Each row is followed by its class number.
[-68  -8  38  12  31 -25  17 -10  19  -4   5   1  45  17   7  -2   2  46
  -6  17 -67  53  21  32  56 -10 -30  23 -15 -27 -33 -58  -2  -7 -28 -50
 -17 -54  35]
2
[ 48 -29 -24   6  11 -13  -3 -53  24 -13  14   8   1  -6  25   8  32 -50
   5  16  -4   6 -25  12 -12 -16  33  38  19  40 -36  20  35   2  18 -50
  20   6 -15]
0
[-25  24   7 -14 -11 -13  13 -22   8  13  14 -13 -20  19  -4   6 -22  20
  -7   3  21  29  21  13   1  20  15 -26 -11  20  -4 -23  -1   6 -21  51
 -29  -6   5]
6
[-34 -12 -21 -12 -30 -44   3  16 -11  -2  22  10 -68 -32  35  -5  -7  35
  20  -1   0 -17  43  25   8 -26 -15  -8  20 -38  35 -12 -11  -9  -6  -9
  53 -37  16]
9
[ 41 -16 -38   9   3  -4  21 -14  48  -2  48  25  27   9 -22   6  34  15
  15  14 -61   0  13  -2 -37  21  14  41  21  16 -23 -27   2 -26  45 -33
 -60  12  -8]
1
[ -40   11   20   10    6   23    9   25   16   37   26   40   -4   -2
   10  -17  -41   11   19   12  -21   18   -9  -44    5   15   33  -28
   -7  -10   29    0  -14   -3   15    8 -114   -5  -35]
8
[-66  29  34 -34  -7 -16  -5  17  50   2  15  58  67  17 -67  15  21  52
  -1  -1   6 -54  35  27 -22 -30 -26 -23 -14 -11  52 -11 -17 -25 -29 -30
 -45  46  15]
3
[ 29   4 -23  -9  38 -10  -1  26 -29  -3  15   8 -38   7  39  -6 -13  42
  36   0 -23   0  28  -8  19 -10 -11  11 -36  -7  21  43 -40  60  12 -21
 -24 -19   6]
5
[-15  -4  17  -6  -2  -2   2 -15   2 -14 -20 -11  -5  -4   9   3  -8  22
 -29 -11  -2 -18  17   4 -14 -61 -38  47   2 -86  28  14 -42  34 -46 -31
  10 -23  12]
5
[  8 -30  15 -20  16   4  29  -3  22 -17  43  33  21  17   3  13  29  19
  -9   2  -5 -35  28  22  -5 -12  50  29  22  25  27  71  21  48  51  19
 -13  25 -34]
9
[-13  36  -3   7   8  20   0   6  26 -12 -30 -11 -56 -24  15   0 -15   8
  -7  64  27 -54  17  30  39  -4  32  16  -5 -23   5   1  14  46  42 -11
  13  -1  34]
6
[ 41 -46 -16  23  36 -21  25 -44  17  -8  30  12 -18  29  36 -18  -4 -41
  18  15  24  23 -37 -53 -19  10  32  68  -3   9 -30  53 -14  38   7  -5
 -37  11 -34]
3
[  1 -37 -17  -2  10 -28  -8  -4 -26   4   8  -3 -16 -25  -6   4  40 -25
 -19  10  -6 -17  33  32 -11 -20   9  48   1  19 -32   2  11 -29  23 -17
  50   8 -35]
0
[  5 -48  34   0  28 -18   3  16  29 -23  39   5 -11 -15  22  -4  18   5
  21   6  37  35  -1 -40  16 -17  52   1  -9  -4 -21   8   4  27  -6  12
  -7  10 -20]
4
[-50  10  44   6   3  31  11  -4  18   7 -30   3  34 -25   6   9 -22 -20
 -39  21 -11 -11 -12  -5  42   6  39   7  22  -4   6   3  47 -16 -15 -15
  17 -21 -13]
8
[-58  22  10   1   3 -15  -8  -3   1  13 -17  -2  15 -32   6 -10  11  13
  -8  15  48  11 -20 -12  15   7 -32 -28 -13 -18  12 -52 -11   1 -37 -43
 -52 -12 -11]
5
[-14 -27  -2   2  35 -12  11  17 -12 -11  15  10  10  -2  30  13   7  33
   0  14 -70   0 -34 -32  15 -19  46  40 -10   4  -9  45  -8  50  10  -2
  -7 -27 -37]
2
[  1 -17 -22 -11  -7  -5   3 -56   3 -15  25   6   2  16  50  -2 -16 -13
 -16  23  19  31  -9 -50 -20 -27  46   9  -2  17   7  62  -4  33 -21  40
 -50 -17 -30]
7
[  8  10  17 -18 -14  -4 -32   9  16   0 -15 -29 -24  29 -25  21 -21  40
  -6   1  28  27  22   8  11   8 -17 -42   6  17 -18  -7 -18 -71 -32  46
 -31   7  -2]
10
[-36  58 -12 -14 -22 -33  14 -48   6  14 -13  11   2  24 -13   8   1  11
  12  22 -29  -6  17   5 -24 -31  -5 -50   5 -11  15  -6 -23 -23 -69 -13
  -5 -31  18]
10
[-62 -38   1  -4 -12  -9 -10  27  30 -20 -18 -42 -55 -17  22  -3 -53  -4
  -3  39 -17   7 -12  20  21  -9 -29  -8 -23 -14 -31 -45 -29 -15  -2  23
 -29 -50 -28]
10
[  0 -20  37  24  29  18  14  -6   0 -11 -14   2 -31 -24  -1  -7  25 -17
  -5   1 -34  29 -41   2   9  30  42 -21   2  -7 -34  13   4  22  25 -33
  29 -16 -50]
4
[-59 -12   9  -6  32 -18 -37   2 -15  22  46  34  18   1  14  11  10  50
  15   1 -30  33 -40 -45 -22  31  20 -63  -9  32  13 -16 -13   7  -3   5
 -83  11   4]
8
[ 59 -14 -52 -23 -21  -1 -47 -23   8  11  53  38  44   2  -6   5  31  47
  26  24 -31  24  28  16 -55  -9 -21   5  27  22   4 -15 -24 -65  25 -31
 -77   9   3]
0
[  0  24  16 -20  10  20 -66  23   3 -18 -35  -7 -60 -46  84  25 -17 -16
 -19  71 -10  11  -4  16  31   6  40 -27  26 -19  15  74 -19  14  15   1
  -1 -47 -18]
4
[ 27   4  12 -25  25   5 -20  34  46 -15  35   2 -11  -1   9   0  29 -11
  36  12  -9   0 -16  11  20  21 -19 -60   6  29  17  14 -12  -7  21   5
 -50  10  16]
4
[-25  10  29   3  27  34 -49 -31  41  -4 -36  12  33 -22  67   8 -17 -65
 -33  24  45   5 -89 -29  21  23  20 -14   2  -4  28  27  -3  30  20  26
 -75   0 -41]
5
[ 22 -12 -52  -7 -23 -15   5  -1   5 -11  43 -10 -27 -27   7 -11  31  26
  14  -4  34   3  39  20   9 -10  24  28  12  -4   8  -1  18  27  31   7
  -1  -4   2]
9
[-22 -29 -10   5  -5   6 -10  20  13   0  12  14 -46 -48  44 -12 -11 -14
  12   8  23  16 -30 -18   0  38  47 -31   9  24   4   1  20 -18  28  35
  -5   5 -56]
6
[-66 -10  51 -42 -20  36   5  71   5 -11   8   2  29 -21 -23  40 -35  97
 -16  -4 -52 -39   7  -4   6 -19  29  -8  -4 -12  33  -4 -10  -8 -14  43
 -39  17 -58]
2
[-43 -19  47 -31  18 -36  -4  34  39 -12  18  29  42 -10  73  -4 -15  -6
  15  27   5   0  49 -21  36 -17 -25   7  10  -7  28  19   3 -42 -36  19
  -8 -25 -21]
7
[-59  24 -10   4 -18 -15  28  44  -4  19  12  13  15  45 -52  15  -1  24
 -11  -1 -40 -61  17   6 -33 -16  -7 -17  -1  19  16 -62  17 -39 -36   1
  20  23  45]
2
[-40  -8  63  10  15  -5   4  12  -2 -12 -14 -11 -46 -41  37 -10 -15   7
  30  11 -20  11  35  55  67  21  12  -6  32 -32 -30 -39  -1 -23  36 -11
  57 -24 -29]
1
[-23   1  30  -7  23 -13   2 -49  13  -2 -16 -10  -7  13   1   2  24 -61
   1  -8   3 -20 -47  -4  19 -31  -6 -60   7  34  -2   9 -13 -37  -2  18
  -8  13 -21]
7
[ 79   4  -9  -5   5 -23  15 -28 -24  -4  -1 -22 -43  18 -16 -24  31 -16
  11 -42  39   2 -24   5 -23   2 -52  -5  -7   7  -2  26 -39  23   8  15
  38  -4 -18]
7
[-10 -19  -6   0   7  -5   0  43  43 -10   7  -1 -11  11  40  -1 -19 -27
  30  12 -25  -4 -60  -1   4  25 -16 -39  13  49 -15 -21  -8 -38   2  12
 -38  -9 -17]
2
[ 53 -13 -26   8  -7  13  62 -39   6  21  10 -13 -34  37 -14 -26 -44 -69
  29 -30   7  -9 -16   6  24  -9 -28  18 -21  28  20  -9   6 -10  31  13
  -2  -1   1]
10
[ 36 -13 -48   3   7 -41  26 -18 -43  32  53  -3  -9  14   1 -14   4 -12
  28 -26  33  38 -15 -45 -26   5 -34   5 -11  32  12 -40 -15  20  -3   3
 -39  -4  14]
1
[-17   8  20 -19   7  -4  -5 -22  48  -5  -8  34  43  34  11  41  11  27
 -11 -22 -18 -49  13  -6 -26   0  40 -31  56  -4  26  18 -24 -40  -6  48
   7  28  35]
7
[-39  34  17  16 -15  21 -27   7  -8  16  -9   3 -37  -8   8  -8 -50  22
  13  15 -34  14 -32  -4  27   2  27 -24  -7 -22  11 -20   7  26  10 -15
 -18 -32   0]
8
[ 17   8  34  -1  -8  27  12  19  12 -18 -14   6 -17 -22  -6   6 -29  16
  -6 -24 -21   4  19   5  -2   8  10   9  -1 -43   5  15  -6  11   1  19
  39 -13 -35]
1
[ 15 -28 -14   7  16 -33 -24 -45  45  -9  20  27  89  34 -11   1  30  18
  -4 -13  -1  51   0  -7 -27 -19 -26  42 -24  26 -25 -34  21 -19 -18 -28
 -18  14  36]
6
[-34   1 -33  40 -27   7   3  12 -39  10 -11 -14 -44   4 -26 -13 -14  43
 -25  -1   0  36 -41 -15 -22  58  54 -11 -16  24 -46 -34  22  38   3 -16
  -3 -22 -61]
5
[ 27  15 -82   4 -37 -47 -62 -68 -14   8  26  -1 -14  22  56 -15  14 -36
  19 -18  26  81 -42  13 -44   7 -40 -42  24  33   8 -20   0  -7 -24   1
 -14 -40  44]
9
[ 82  24 -54   7 -14 -12  -7  -5 -16  11  34  44 -22  22 -17 -22  25  -9
  38   0  22 -16  -6  12 -66  30  -1  10  17  11  27  10  -5   8  26 -29
  34  20   9]
3
[  7 -24   8   4   5 -21 -11  -7  15  -6   6  17   6  16   5   3  -2  54
   9 -19   3  33 -26  -7 -16   9   4  -9  12   7 -12 -12  -7   9  -7   2
  19 -10  11]
6
[-15   7   3 -33 -29 -32 -24 -11  -7  -7 -12  -5   6  22  27  26 -45  21
 -15  52  22   9  13  14 -35  34 -24  -7 -16  54 -11 -18   5 -27 -41  28
  12 -19 -27]
10
[  6  34   3   3  -3  18  23 -20   4  19   9   8 -57  14 -23   9 -12  40
  28   0 -12 -14   1 -24  -1  26  35 -67   5  -6  14  -8 -30 -15   6   1
 -38  27  31]
4
[-15   2 -20   2 -24  22  18 -20  11   7  13 -28 -49 -18   4 -18 -31 -38
  10 -24 -16  21 -19   9  30  11  27 -28  -6  19  -5  -4  11  -9   3  35
 -13 -23 -16]
8
[ -1  16  -8   4  -2 -17 -12 -13 -45   8  -2 -22 -53 -20   3  -1  14  16
 -20   3  18   1 -15   8  -7  39 -20  -5   1 -22   5 -14 -10  29  19  24
  29 -21  -8]
9
[ 24  62 -36  10 -23   5   3 -16  -8  36  25  25   3  52 -21 -19  17   3
  19  14 -22  -8  43  16 -37  15  20 -15  56   1   5  24 -10 -23  -4  16
 -33   1  22]
0
[-42  -9  16 -14   9 -14  24  66  37 -13  15  19  26 -13  18  -8   3 -13
  26  -3 -39 -43  22 -28  -2 -20   9  17 -12  -5  19  32   7  13 -28   0
   4   9 -33]
4
[ 17  49 -11 -10  -7 -17   1 -18 -42  28  27  22 -33  12 -23 -28  12   5
  17  13  45 -15  31  27  29  -9 -28 -42   2   4  44  12  -1   7   2   4
  34 -18  52]
0
[-38 -20  26   4  -4  14  13 -30  34 -19 -22   0  28   0 -29  -3  25  -9
 -37  24  25 -28   6  36  -3   8   6  -9  30  31 -28 -11  34 -61  -1   1
  31  31  -7]
6
[  4 -56  -4   0  16 -37  14   2 -36   1   0 -28 -20  14  55   2 -24 -34
 -12 -20  23  17 -23 -57  16  -7  25  25  15  38 -19  37   1  -4 -19  65
  49 -27 -42]
7
[-47  44  32  -8  -2  17  35  20  11  19 -15   3  -5  27 -15  23 -39  12
  -2  -2 -78 -38 -13 -24  18   3  41 -21  -2   1  25  34  -6  26 -19  13
 -22  -9 -20]
4
[ 23   9  17   7  52  -4  23 -12 -20  15 -39  14   8 -22   1  21  25 -20
 -40  14 -11 -36 -13  -1  21   5  11  41  -9 -35  20  11 -12  52  35 -40
  73 -28  34]
4
[-29   1  17  11 -12  19 -21  70  42   2   7  32  64   3 -40  18  21  24
 -44  -2  -5 -13   9  -9  -9  23  19  22  44  15  16  -6  69 -35   6 -24
 -11  28 -14]
1
[-52 -40  11  12  27 -41  -4  45  60  -7  39  32  41 -18 -25  -5  50  18
  22  -7 -40  20 -28 -28 -22 -18  32 -12 -21  -3 -50 -43  -4  13  -8 -17
 -53  -7 -55]
0
[-67   6 -11 -10 -36   2  31 -21  -6  12   3   6  23 -30 -18 -21  -2   4
 -11 -18 -10   7  21  31   3   8  17   1 -20  35   1   1  26  -5 -16 -19
  -6 -10 -52]
8
[ 50 -39 -20  -3  31   4  28 -79   4 -10  40  -1  53   5  12  -7  22 -19
  15  -4  46   9 -21 -17  -1   8 -19  40 -27  36  -1 -29  17  35  46   1
 -49  39  15]
9
[ -4  18   7  22 -23 -21   7  -6  35   6   7   8 -38   7 -12   3 -13   9
  11   4 -10  -6 -37 -18   4  25  38  18  14   8 -20 -12  17   7  22  -7
  -7   1 -43]
1
[-14  12  12 -25  -5 -27  -9  13  16 -25  56  15   0  -2  -4   8  24  68
  47   6 -29   0  36  42 -11  18 -17 -48  24   2   9 -55   5   4  -8 -16
  23  -3  48]
1
[-20  21  17   0 -52  50 -38  19   0  -2 -19   9   3  -5  23   1 -39  31
 -56  28  27  23 -31  24 -28  61  24  14  31   0  19  26  18  14  13  32
 -28 -10 -62]
2
[-26  15   4   7  15  27 -22 -12 -41 -11 -23 -37 -65  -7  27  19 -23  17
 -15  66 -55 -26 -53  -4   8  41  40 -27   6  11 -26   4 -13  31  27  10
 -13 -22 -42]
5
[-26  23  -1   4 -15  31 -14   2  49  -6 -21  -9 -25 -14   1   6 -16  -8
 -39  42 -11 -19 -38   5  -6  56  20 -10   7  10  -5  10  19  -5  22  36
 -33  -3 -31]
6
[-53  31  -7 -17 -21  38 -66  23  20   1 -14  23  30 -53  40  10  -5  54
  -5  21 -21   5  -4  28  29  -9  17 -22  44 -35  65   2  22   3  16 -27
 -32 -18  26]
6
[-53 -18  -4   0 -22 -26   0  -4  22   3  -8  27 -28   6 -27  24   2  19
 -23 -20 -11  -5  35 -11 -15 -50  57 -11  -4   3   4  38  14 -60 -37   1
  19  19 -33]
10
[ -4  26   9  -4  11 -14  26 -44 -22   5 -22 -24 -54  15  -7  39 -26   1
  -3  -4  -6 -35 -12 -46  -5 -18  42 -20  -7  20 -16  29 -25   1 -26  34
   2  27 -14]
1
[ 24  24   9 -30  17   7   8   0  28 -22   0 -20 -39  -3  62  -8 -29 -48
  39  17   7  -4   9   6  20 -34  -8 -17 -23 -14  22  59 -47  62 -14  25
 -41 -19   5]
4
[-18   5   6 -14   4  14  49   3  52  -4   8   1  47   1  16 -10 -19 -27
  40  29 -25  -3  51   3  -5 -28  -9   5  -5 -14  -1 -34  -5 -29 -34 -14
 -77  -2 -21]
10
[-52   4   5 -11  -7  21  -9  62  -3  20   3  -3 -21 -25  -9   6  -5  17
 -21   8  26 -31  11   0   8 -31  21 -20  28 -18  52  -3   8   1   9  23
 -36  14   0]
6
[-41   4   5 -18  37 -15  40  27  44 -13  -8  -8  -9  -9  60   3 -45 -24
  29  11 -12 -30   1 -59  53 -14  13 -23 -43  11   7  27 -17  21 -27  43
 -45 -21 -12]
7
[-31  20  22  10  -3   3  31  26  55   6  -8  10   2   7 -40  22  -3  26
   0  39  -7 -35  -1 -33 -24 -10  76  -4   4 -24 -19 -31   1   4  -7   8
 -55  15 -47]
10
[ 30  13 -12  21 -23   0 -46  12 -37  24  30  12 -56  16  14 -18 -17  10
   7  43  59  46 -16  21 -31  70  10 -16  58 -21  11 -58  -5  -1  29   7
   9 -27  23]
3
[ 30  17 -32  26  -6 -51  15 -22   6  18  -7  47  -9  55 -61 -17  30 -13
  11 -31 -10 -10 -39  -4 -50  17 -10  -7  -2  33 -18  28 -20 -29 -15 -37
  51   1 -18]
3
[-65   9 -11   7   7  25 -10  39  18 -16  -4 -11   8 -24  29  -5 -11 -33
  -2  10 -37 -16 -38 -19  10   1   9 -37  -4 -11  18   0  24  34  -2  31
 -35 -20 -16]
9
[-28  30  -2 -18   1  12  32  -3  -8  14   2   0 -25  -7 -10  -1  -7  14
   7  16 -32 -35  44  36   7 -22 -17  -7  -2 -43  51  -4 -21  22   6 -21
 -22 -15  20]
10
[-36 -26  14  -7   4 -16 -10   2  51 -29  30  -8  20 -12 -27 -16  19  26
   8  13 -27  31 -28  28  26  -1 -45 -26 -24   6 -39 -44   6  14 -12 -28
 -30 -40  -1]
0
